[[126 143 107 111 133 120 112 124 107 113 140 104 121 133 116 147]
 [128 123 116 107 149 103 131 135 117 126 119 126 149 126 153 145]
 [127 137 133 149 119 124 115 120 145 151 125 138 136 130 142 136]]
->
[[126 143 107 111 133 120 112 124 107 113 140 104 121 133 116 147]
 [127 137 133 149 119 124 115 120 145 151 125 138 136 130 142 136]
 [128 123 116 107 149 103 131 135 117 126 119 126 149 126 153 145]]

[[111 128 106 124 125 127 153 127 149 127 126 126 122 126 125]
 [127 130 118 125 126 129 138 128 126 128 126 127 125 127 126]
 [118 129 112 132 128 129 151 129 158 128 129 130 132 130 128]
 [132 119 150 140 136 122 106 123 138 125 133 129 139 130 134]
 [121 130 119 122 124 129 137 129 129 128 126 127 122 127 125]]
->
[[111 128 106 124 125 127 153 127 149 127 126 126 122 126 125]
 [118 129 112 132 128 129 151 129 158 128 129 130 132 130 128]
 [121 130 119 122 124 129 137 129 129 128 126 127 122 127 125]
 [127 130 118 125 126 129 138 128 126 128 126 127 125 127 126]
 [132 119 150 140 136 122 106 123 138 125 133 129 139 130 134]]

[[126 117 107 121 138 131 133 135 141 108 128 124 133]
 [107 135 142 133 134 141 127 131 135 140 140 139 145]
 [128 126 115 139 112 115 114 124 144 120 131 125 144]]
->
[[107 135 142 133 134 141 127 131 135 140 140 139 145]
 [126 117 107 121 138 131 133 135 141 108 128 124 133]
 [128 126 115 139 112 115 114 124 144 120 131 125 144]]

[[126 119 125 113 123 117 138 113 122 120 134]
 [120 118 116 125 116 119 121 117 118 119 123]
 [125 126 130 124 129 123 158 123 127 125 146]]
->
[[120 118 116 125 116 119 121 117 118 119 123]
 [125 126 130 124 129 123 158 123 127 125 146]
 [126 119 125 113 123 117 138 113 122 120 134]]

[[116 157]
 [127 130]
 [148 141]
 [132 131]
 [144 121]
 [140 126]]
->
[[116 157]
 [127 130]
 [132 131]
 [140 126]
 [144 121]
 [148 141]]

[[128 123 129 124 127 151 123 138 128 129 123 118 123]
 [127 121 133 123 126 139 121 130 125 127 121 126 120]
 [122 130 129 126 122 129 132 116 124 123 131 154 132]
 [124 131 128 127 124 135 132 137 126 125 131 133 132]]
->
[[122 130 129 126 122 129 132 116 124 123 131 154 132]
 [124 131 128 127 124 135 132 137 126 125 131 133 132]
 [127 121 133 123 126 139 121 130 125 127 121 126 120]
 [128 123 129 124 127 151 123 138 128 129 123 118 123]]
---
[[127 134 125]
 [132 154 116]]
->
[[127 134 125]]

[[128 147 132 136 131 137 130 119 112 141 120 140 129 111 121 123]
 [154 117 124 131 125 122 124 148 107 106 139 128 130 123 140 115]]
->
[[128 147 132 136 131 137 130 119 112 141 120 140 129 111 121 123]]

[[115 129 124 129 117 125 127]
 [120 142 138 148 127 154 131]
 [132 129 137 136 131 134 128]
 [140 130 157 156 135 149 127]
 [140 125 138 130 131 123 125]]
->
[[115 129 124 129 117 125 127]
 [132 129 137 136 131 134 128]
 [140 125 138 130 131 123 125]]

[[132 127 131 129 130 126 113 130 148 123 125 130 117 131 138 130]
 [129 129 132 120 130 129 148 135 125 130 129 132 126 133 103 131]
 [128 132 123 133 130 134 131 119 151 139 135 123 105 123 130 126]
 [123 131 121 130 126 132 150 119 128 134 133 120 111 120 109 124]
 [137 127 135 127 132 130 128 132 138 136 131 134 126 136 152 131]
 [131 122 134 121 128 122 120 138 114 118 120 136 153 136 129 131]]
->
[[132 127 131 129 130 126 113 130 148 123 125 130 117 131 138 130]
 [128 132 123 133 130 134 131 119 151 139 135 123 105 123 130 126]
 [137 127 135 127 132 130 128 132 138 136 131 134 126 136 152 131]]

[[139 144 125 125]
 [129 151 126 111]
 [137 134 138 113]]
->
[[139 144 125 125]
 [137 134 138 113]]

[[100 113 131 108 125 117 133 119 126 133]
 [109 111 107 122 146 119 130 109 132 126]
 [123 120 136 104 131 144 120 110 109 137]]
->
[[100 113 131 108 125 117 133 119 126 133]
 [123 120 136 104 131 144 120 110 109 137]]

[[123 130 123]
 [126 137 130]
 [123 149 123]
 [121 122 121]
 [124 135 122]
 [120 126 118]
 [128 136 129]]
->
[[123 130 123]
 [123 149 123]
 [124 135 122]
 [128 136 129]]
---
[[108 134]
 [128 116]
 [143 104]
 [107 128]]
->
[[108 134]
 [128 116]
 [143 104]]

[[111 139 106 118 115]
 [117 119 113 119 119]
 [111 154 108 121 115]
 [115 125 118 112 113]]
->
[[111 139]
 [117 119]
 [111 154]]

[[138 109 109]
 [141 129 129]
 [146 144 144]
 [139 116 116]
 [ 99 124 124]]
->
[[138 109]
 [141 129]
 [146 144]]

[[158 135]
 [150 134]
 [141 132]
 [117 124]
 [106 124]]
->
[[158 135]
 [150 134]
 [141 132]]

[[139 144 144 109]
 [128 118 151 111]
 [141 151 121 145]]
->
[[139 144]
 [128 118]
 [141 151]]

[[133 102 122]
 [139 101 123]
 [135 106 127]]
->
[[133 102]
 [139 101]
 [135 106]]
---
[[130 101 122 141 128]
 [137 124 126 125 131]
 [117 121 130 129 128]
 [126 104 125 138 127]
 [135 131 116 110 133]
 [127 135 148 116 119]
 [118 127 139 113 124]]
->
[[137 124 126 125 131]
 [135 131 116 110 133]
 [130 101 122 141 128]
 [127 135 148 116 119]
 [126 104 125 138 127]
 [118 127 139 113 124]
 [117 121 130 129 128]]

[[108 130 135 134 119 113]
 [120 141 134 134 134 125]
 [121 135 138 123 124 122]
 [134 119 133 124 120 129]
 [145 115 120 126 131 129]
 [105 128 127 139 130 116]]
->
[[145 115 120 126 131 129]
 [134 119 133 124 120 129]
 [121 135 138 123 124 122]
 [120 141 134 134 134 125]
 [108 130 135 134 119 113]
 [105 128 127 139 130 116]]

[[124 123 125 130 129 130 129 129 140 122 129]
 [130 134 152 136 123 133 126 130 129 121 129]]
->
[[130 134 152 136 123 133 126 130 129 121 129]
 [124 123 125 130 129 130 129 129 140 122 129]]

[[135 129 141 111 117 117 131 128 146 127 152 140 109 123 137]
 [126 127 125 130 137 140 123 129 132 119 126 116 147 133 126]
 [134 128 133 122 123 123 135 129 131 132 135 134 120 130 128]]
->
[[135 129 141 111 117 117 131 128 146 127 152 140 109 123 137]
 [134 128 133 122 123 123 135 129 131 132 135 134 120 130 128]
 [126 127 125 130 137 140 123 129 132 119 126 116 147 133 126]]

[[124 124 132 133 111 126 147 101 130 129 131 115 108 112 129 126]
 [126 127 116 117 123 135 110 134 121 121 118 130 132 122 122 125]
 [129 117 122 120 101 133 131 147 123 119 124 149 151 101 123 128]]
->
[[129 117 122 120 101 133 131 147 123 119 124 149 151 101 123 128]
 [126 127 116 117 123 135 110 134 121 121 118 130 132 122 122 125]
 [124 124 132 133 111 126 147 101 130 129 131 115 108 112 129 126]]

[[115 120 134]
 [143 135 149]
 [119 104 113]
 [152 137 146]
 [153 136 136]]
->
[[153 136 136]
 [152 137 146]
 [143 135 149]
 [119 104 113]
 [115 120 134]]
---
[[137 126]
 [115 129]
 [116 132]
 [112 133]
 [126 106]]
->
[137 129]

[[150 148]
 [130 138]
 [130 145]]
->
[150 138]

[[126 130 154 134 142]
 [131 144 129 121 135]]
->
[126 144]

[[119 106]
 [122 105]
 [140 146]]
->
[119 105]

[[115 129 113]
 [150 137 133]]
->
[115 137]

[[142 127 153]
 [156 140 143]]
->
[142 140]
